Below are the code and all the weights of a small trained network. Each question names an input and a target symbol and asks about switching units off, where a switched-off unit gives its printed mean instead of its output.

import numpy as np


def w(rows, s, z=0):
    codes = np.array(rows[::2]) - 128.0
    scale = np.full(codes.shape[1], s)
    scale[-1] = z or s
    return codes * scale


def f(y):
    return np.maximum(y, 0)


def softmax(a):
    e = np.exp(a - a.max(-1, keepdims=True))
    return e / e.sum(-1, keepdims=True)


def log_softmax(a):
    a = a - a.max(-1, keepdims=True)
    return a - np.log(np.exp(a).sum(-1, keepdims=True))


def net(x, mask):
    ids = ['βεηθλμπτψω'.index(c) for c in x.split()]
    T = len(ids)
    res = E[ids] + P[:T]
    u = 0
    for l in range(3):
        r = res
        for j in range(2):
            rows = slice(4 * j, 4 * j + 4)
            q, k, v = (r @ M[l][rows].T for M in (Q, K, V))
            z = softmax(np.where(np.tri(T) > 0, q @ k.T / 4**0.5, -1e9)) @ v
            o = O[l][rows]
            res = res + np.where(mask[u + j], z, o[:, -1]) @ o[:, :-1]
        u += 2
        y = f(res @ A[l][:, :-1].T + A[l][:, -1])
        res = res + np.where(mask[u : u + 4], y, B[l][:, -1]) @ B[l][:, :-1]
        u += 4
    return log_softmax(res[-1] @ U[:, :-1].T + U[:, -1])


Q, K, V, O, A, B = {}, {}, {}, {}, {}, {}
E = w([
[214,149,63,65],'β',
[68,121,157,135],'ε',
[134,120,101,120],'η',
[145,108,122,78],'θ',
[173,169,169,67],'λ',
[116,144,182,149],'μ',
[152,123,149,125],'π',
[205,189,115,202],'τ',
[63,190,54,137],'ψ',
[95,247,151,140],'ω',
],0.015)
P = w([
[111,72,190,116],'0',
[255,146,86,77],'1',
[234,172,59,50],'2',
[193,168,75,61],'3',
[164,180,82,32],'4',
[74,171,99,55],'5',
[69,157,116,91],'6',
[58,188,113,19],'7',
],0.0054)
Q[0] = w([
[131,165,108,145],'0.h0',
[92,112,128,129],'0.h0',
[139,126,41,88],'0.h0',
[110,82,132,226],'0.h0',
[77,146,251,99],'0.h1',
[94,186,120,107],'0.h1',
[140,151,23,102],'0.h1',
[198,117,178,70],'0.h1',
],0.015)
K[0] = w([
[79,125,196,182],'0.h0',
[146,130,152,100],'0.h0',
[85,132,122,71],'0.h0',
[249,107,119,73],'0.h0',
[116,216,160,140],'0.h1',
[100,145,90,176],'0.h1',
[81,70,21,117],'0.h1',
[143,132,190,12],'0.h1',
],0.012)
V[0] = w([
[88,171,57,192],'0.h0',
[93,159,34,236],'0.h0',
[148,238,186,152],'0.h0',
[29,38,237,152],'0.h0',
[132,175,169,99],'0.h1',
[127,110,168,132],'0.h1',
[136,96,114,87],'0.h1',
[62,158,206,2],'0.h1',
],0.0062)
O[0] = w([
[121,150,94,196,164],'0.h0',
[122,152,92,222,131],'0.h0',
[146,217,112,62,255],'0.h0',
[2,105,196,117,43],'0.h0',
[157,89,48,82,190],'0.h1',
[115,110,164,108,86],'0.h1',
[115,80,172,168,134],'0.h1',
[114,123,71,125,209],'0.h1',
],0.0065,0.0036)
A[0] = w([
[2,55,23,90,103],'0.n0',
[220,141,141,116,216],'0.n1',
[140,204,23,62,1],'0.n2',
[175,130,86,228,116],'0.n3',
],0.0056,0.0045)
B[0] = w([
[125,132,55,150,151],'0.n0',
[54,104,38,128,253],'0.n1',
[82,53,237,203,234],'0.n2',
[101,111,190,2,155],'0.n3',
],0.0078,0.0059)
Q[1] = w([
[143,88,141,196],'1.h0',
[75,128,118,40],'1.h0',
[155,71,198,190],'1.h0',
[243,99,29,122],'1.h0',
[243,127,170,112],'1.h1',
[90,149,2,44],'1.h1',
[47,173,122,156],'1.h1',
[131,81,147,226],'1.h1',
],0.0098)
K[1] = w([
[168,39,100,23],'1.h0',
[140,122,167,179],'1.h0',
[144,50,85,48],'1.h0',
[144,140,73,194],'1.h0',
[47,81,62,147],'1.h1',
[52,232,238,144],'1.h1',
[156,141,119,178],'1.h1',
[181,2,164,93],'1.h1',
],0.0094)
V[1] = w([
[224,64,52,109],'1.h0',
[255,148,95,97],'1.h0',
[118,42,110,100],'1.h0',
[87,123,159,120],'1.h0',
[140,26,39,179],'1.h1',
[34,12,126,104],'1.h1',
[93,137,164,101],'1.h1',
[129,137,130,150],'1.h1',
],0.0091)
O[1] = w([
[24,178,96,22,49],'1.h0',
[76,242,227,111,103],'1.h0',
[12,118,127,77,59],'1.h0',
[87,5,88,134,132],'1.h0',
[18,117,13,94,3],'1.h1',
[2,12,106,79,57],'1.h1',
[242,58,162,113,161],'1.h1',
[143,107,124,151,129],'1.h1',
],0.0053,0.0057)
A[1] = w([
[71,167,189,181,153],'1.n0',
[155,17,80,240,130],'1.n1',
[128,124,128,138,82],'1.n2',
[183,74,74,2,255],'1.n3',
],0.0044,0.0039)
B[1] = w([
[218,52,1,96,150],'1.n0',
[141,182,151,164,191],'1.n1',
[175,187,143,222,128],'1.n2',
[39,152,216,185,253],'1.n3',
],0.0077,0.0056)
Q[2] = w([
[63,74,165,13],'2.h0',
[1,124,125,170],'2.h0',
[156,61,129,39],'2.h0',
[183,155,101,87],'2.h0',
[130,103,177,99],'2.h1',
[136,88,197,106],'2.h1',
[112,148,189,121],'2.h1',
[177,70,129,160],'2.h1',
],0.01)
K[2] = w([
[252,138,125,77],'2.h0',
[123,135,88,79],'2.h0',
[198,153,130,117],'2.h0',
[92,118,182,130],'2.h0',
[165,100,129,85],'2.h1',
[137,96,171,145],'2.h1',
[143,103,132,114],'2.h1',
[105,140,137,82],'2.h1',
],0.014)
V[2] = w([
[180,122,176,209],'2.h0',
[136,10,186,97],'2.h0',
[73,104,104,222],'2.h0',
[170,121,241,101],'2.h0',
[125,176,165,49],'2.h1',
[108,95,111,123],'2.h1',
[112,242,2,144],'2.h1',
[152,154,40,73],'2.h1',
],0.0081)
O[2] = w([
[120,253,36,144,53],'2.h0',
[83,114,142,202,202],'2.h0',
[99,72,46,145,252],'2.h0',
[82,210,150,125,144],'2.h0',
[131,161,194,90,150],'2.h1',
[157,108,144,169,75],'2.h1',
[165,49,138,32,126],'2.h1',
[127,74,204,80,16],'2.h1',
],0.0065,0.0026)
A[2] = w([
[61,132,170,78,3],'2.n0',
[255,166,130,168,68],'2.n1',
[129,190,50,132,107],'2.n2',
[238,73,145,46,186],'2.n3',
],0.0068,0.006)
B[2] = w([
[254,93,161,239,154],'2.n0',
[122,12,205,182,246],'2.n1',
[221,39,138,72,199],'2.n2',
[131,231,68,110,240],'2.n3',
],0.0069,0.011)
U = w([
[131,92,187,38,48],'β',
[101,116,98,145,35],'ε',
[96,97,143,96,145],'η',
[93,69,201,109,76],'θ',
[74,192,215,112,97],'λ',
[85,255,98,147,173],'μ',
[67,177,152,114,216],'π',
[109,255,104,86,144],'τ',
[124,135,40,81,254],'ψ',
[205,139,158,150,74],'ω',
],0.006,0.0042)

Each question gives the input, a string of symbols that net reads in full, and the target symbol t.
The units are the heads (4 rows each of Q, K, V and O) and the neurons (one row each of A and B). Each row of codes is followed by its name. A weight is (code - 128) times the scale printed after its matrix; where a second scale follows, it is the last column's (O, A, B and U).
mask holds one flag per unit, layer by layer, with each layer's heads first. A switched-off unit (its flag False) gives its mean, the last column of its rows in O or B, instead of its output. The means were averaged over made-up inputs and are rounded, as every weight is.
A unit's drop is (log p(t) with every unit on - log p(t) with that unit switched off) / (log p(t) with every unit on - log p(t) with every unit switched off).
The circuit of an input: a set's keep is (log p(t) with only the set's units on - log p(t) with every unit switched off) / (log p(t) with every unit on - log p(t) with every unit switched off). Starting from the 12 units with the biggest drops (on a tie, the unit counted first), units are removed one at a time, each time the one whose removal leaves the highest keep (on an exact tie, the one counted first), for as long as the keep stays at least 0.8.
circuit, biggest first: the units of the circuit, biggest drop first
unit that matters most: the unit with the biggest drop
k most important neurons: the k neurons with the biggest drops, biggest first
k most important neurons of layer l: the k neurons of layer l with the biggest drops, biggest first
heads that matter: for each layer, one digit per head in row order, 1 if its drop is at least 0.15 and else 0, layers parted by /
input λ β τ μ, target λ: circuit, biggest first -> 0.h0, 2.h0, 1.h0
input ω β λ β η ω ε λ, target ω: circuit, biggest first -> 1.h0, 1.h1
input ψ ε ω, target ψ: circuit, biggest first -> 2.h0, 2.h1, 0.h0
input μ ψ ω π μ ε, target μ: unit that matters most -> 2.h0
input τ ψ β π, target τ: circuit, biggest first -> 1.h0, 2.h0, 0.h0
input ω β θ ω μ, target ω: 3 most important neurons -> 2.n1, 2.n2, 0.n2
input μ ψ β η β ψ ψ, target ψ: circuit, biggest first -> 2.h0, 0.n0
input ψ π ε, target ψ: heads that matter -> 10 / 01 / 11
input ω ψ ω τ ω ε ω λ, target ω: 2 most important neurons -> 2.n1, 2.n2
input μ μ π, target μ: circuit, biggest first -> 2.h1, 2.h0
input β β θ ε τ ψ θ, target β: circuit, biggest first -> 1.h0, 2.h0, 2.h1
input β η π ε η ω, target ω: circuit, biggest first -> 1.h0, 1.h1
input ω μ μ ω ε ε, target ω: circuit, biggest first -> 1.h0, 1.h1, 0.h0, 0.n2
input ω ψ ω θ ψ, target ω: circuit, biggest first -> 1.h1, 1.h0, 0.h0
input ε π η, target ε: circuit, biggest first -> 0.h0, 1.h0, 2.h1
input ω π ψ ω μ, target ω: circuit, biggest first -> 1.h0, 1.h1, 0.h0, 0.n2
input λ ω θ β ω β λ θ, target λ: circuit, biggest first -> 2.h0, 0.h0, 1.h1, 1.h0
input ψ β η θ, target ψ: 2 most important neurons -> 2.n1, 0.n2
input μ λ ω β ω λ, target μ: most important neuron of layer 2 -> 2.n0
input τ ω θ, target τ: unit that matters most -> 2.h1
input β π β π ω ψ, target β: 2 most important neurons of layer 0 -> 0.n1, 0.n2
input τ ω π β λ ω ψ, target ω: heads that matter -> 00 / 11 / 00
input ε μ ψ β β ψ, target ε: heads that matter -> 10 / 11 / 10
input μ β θ μ, target μ: 3 most important neurons -> 2.n1, 0.n1, 1.n3
input τ τ π ε, target τ: 2 most important neurons -> 2.n3, 0.n2
input τ β ε, target τ: 3 most important neurons -> 2.n3, 0.n2, 2.n1
